Below are the code and all the weights of a small trained network. Each question names an input and a class and asks about switching units off, where a switched-off unit gives its printed mean instead of its output.

import numpy as np


def w(rows, s, z=0):
    codes = np.array(rows[::2]) - 128.0
    scale = np.full(codes.shape[1], s)
    scale[-1] = z or s
    return codes * scale


def norm(h):
    return h / np.sqrt((h * h).mean(-1, keepdims=True) + 1e-5)


def f(y):
    return y / 2 * (1 + np.tanh(0.7978845608 * (y + 0.044715 * y**3)))


def log_softmax(a):
    a = a - a.max(-1, keepdims=True)
    return a - np.log(np.exp(a).sum(-1, keepdims=True))


def net(x, mask):
    res = np.array(x, float).reshape(1, 3) / 4 @ E
    u = 0
    for l in range(4):
        y = f(norm(res) @ A[l][:, :-1].T + A[l][:, -1])
        res = res + np.where(mask[u : u + 4], y, B[l][:, -1]) @ B[l][:, :-1]
        u += 4
    return log_softmax(norm(res)[-1] @ U[:, :-1].T + U[:, -1])


A, B = {}, {}
E = w([
[78,175,202,98,172,148],'x0',
[119,131,106,1,126,129],'x1',
[157,179,183,116,93,80],'x2',
],0.006)
A[0] = w([
[61,197,221,221,226,176,108],'0.n0',
[252,163,9,57,96,86,111],'0.n1',
[123,136,37,27,106,78,20],'0.n2',
[9,98,159,48,197,70,1],'0.n3',
],0.0042,0.00098)
B[0] = w([
[122,156,69,93,167,34,254],'0.n0',
[77,134,111,180,167,126,249],'0.n1',
[127,188,107,80,215,114,203],'0.n2',
[159,148,156,188,100,253,166],'0.n3',
],0.0066,0.0024)
A[1] = w([
[113,190,15,65,131,57,181],'1.n0',
[119,58,173,206,75,144,255],'1.n1',
[56,151,179,3,48,185,177],'1.n2',
[88,186,139,125,194,22,92],'1.n3',
],0.0042,0.00093)
B[1] = w([
[148,152,28,181,126,105,254],'1.n0',
[254,115,103,115,89,148,170],'1.n1',
[61,61,189,229,154,241,187],'1.n2',
[181,120,64,149,157,145,235],'1.n3',
],0.0055,0.0025)
A[2] = w([
[151,104,138,166,83,171,253],'2.n0',
[155,63,89,181,1,148,248],'2.n1',
[112,148,81,79,145,155,115],'2.n2',
[140,128,100,139,105,150,105],'2.n3',
],0.0069,0.0011)
B[2] = w([
[151,109,254,103,122,136,166],'2.n0',
[150,108,154,80,137,69,252],'2.n1',
[114,149,149,199,155,86,178],'2.n2',
[199,136,153,99,137,211,147],'2.n3',
],0.007,0.0036)
A[3] = w([
[108,173,204,176,170,32,143],'3.n0',
[253,85,128,198,127,104,128],'3.n1',
[35,87,174,108,133,107,83],'3.n2',
[90,101,34,174,199,106,250],'3.n3',
],0.0053,0.002)
B[3] = w([
[84,96,40,105,153,151,176],'3.n0',
[120,97,202,73,150,137,208],'3.n1',
[98,138,137,254,79,131,120],'3.n2',
[87,167,121,114,114,31,254],'3.n3',
],0.0073,0.0053)
U = w([
[211,17,247,62,92,36,214],'0',
[51,215,6,141,173,3,209],'1',
[48,157,212,170,131,217,231],'2',
[154,100,96,127,91,163,5],'3',
[149,133,143,196,13,126,1],'4',
],0.0069,0.0031)

Each question gives the input, the list of numbers given to net, and the class t.
The units are the neurons (one row each of A and B). Each row of codes is followed by its name. A weight is (code - 128) times the scale printed after its matrix; where a second scale follows, it is the last column's (A, B and U).
mask holds one flag per neuron, layer by layer. A switched-off neuron (its flag False) gives its mean, the last column of its row in B, instead of its output. The means were averaged over made-up inputs and are rounded, as every weight is.
A unit's drop is (log p(t) with every unit on - log p(t) with that unit switched off) / (log p(t) with every unit on - log p(t) with every unit switched off).
The circuit of an input: a set's keep is (log p(t) with only the set's units on - log p(t) with every unit switched off) / (log p(t) with every unit on - log p(t) with every unit switched off). Starting from the 12 units with the biggest drops (on a tie, the unit counted first), units are removed one at a time, each time the one whose removal leaves the highest keep (on an exact tie, the one counted first), for as long as the keep stays at least 0.8.
units of the circuit, in order: the units of the circuit, biggest drop first
unit that matters most: the unit with the biggest drop
k most important neurons: the k neurons with the biggest drops, biggest first
k most important neurons of layer l: the k neurons of layer l with the biggest drops, biggest first
drop when u is switched off: that unit's drop, to one decimal
input [6,4,5], class 2: unit that matters most	1.n2
input [6,-6,5], class 1: units of the circuit, in order	[0.n0, 3.n0]
input [8,7,-8], class 2: units of the circuit, in order	[0.n3, 1.n2]
input [6,1,-1], class 2: 2 most important neurons of layer 1	[1.n2, 1.n0]
input [2,6,-7], class 2: units of the circuit, in order	[0.n3, 0.n0, 1.n2]
input [4,8,8], class 2: 2 most important neurons of layer 0	[0.n0, 0.n3]
input [4,-6,7], class 1: 2 most important neurons	[0.n0, 3.n0]
input [6,-7,7], class 1: 2 most important neurons	[0.n0, 3.n0]
input [0,-7,-8], class 0: 3 most important neurons	[0.n2, 1.n1, 0.n1]
input [-3,0,-7], class 0: 2 most important neurons	[0.n0, 0.n2]
input [7,7,2], class 2: drop when 1.n2 is switched off	0.1
input [5,3,-7], class 2: drop when 0.n3 is switched off	0.6
input [4,4,-4], class 2: drop when 0.n3 is switched off	0.2
input [8,-8,-2], class 1: units of the circuit, in order	[0.n0]
input [5,3,-6], class 2: drop when 0.n3 is switched off	0.6
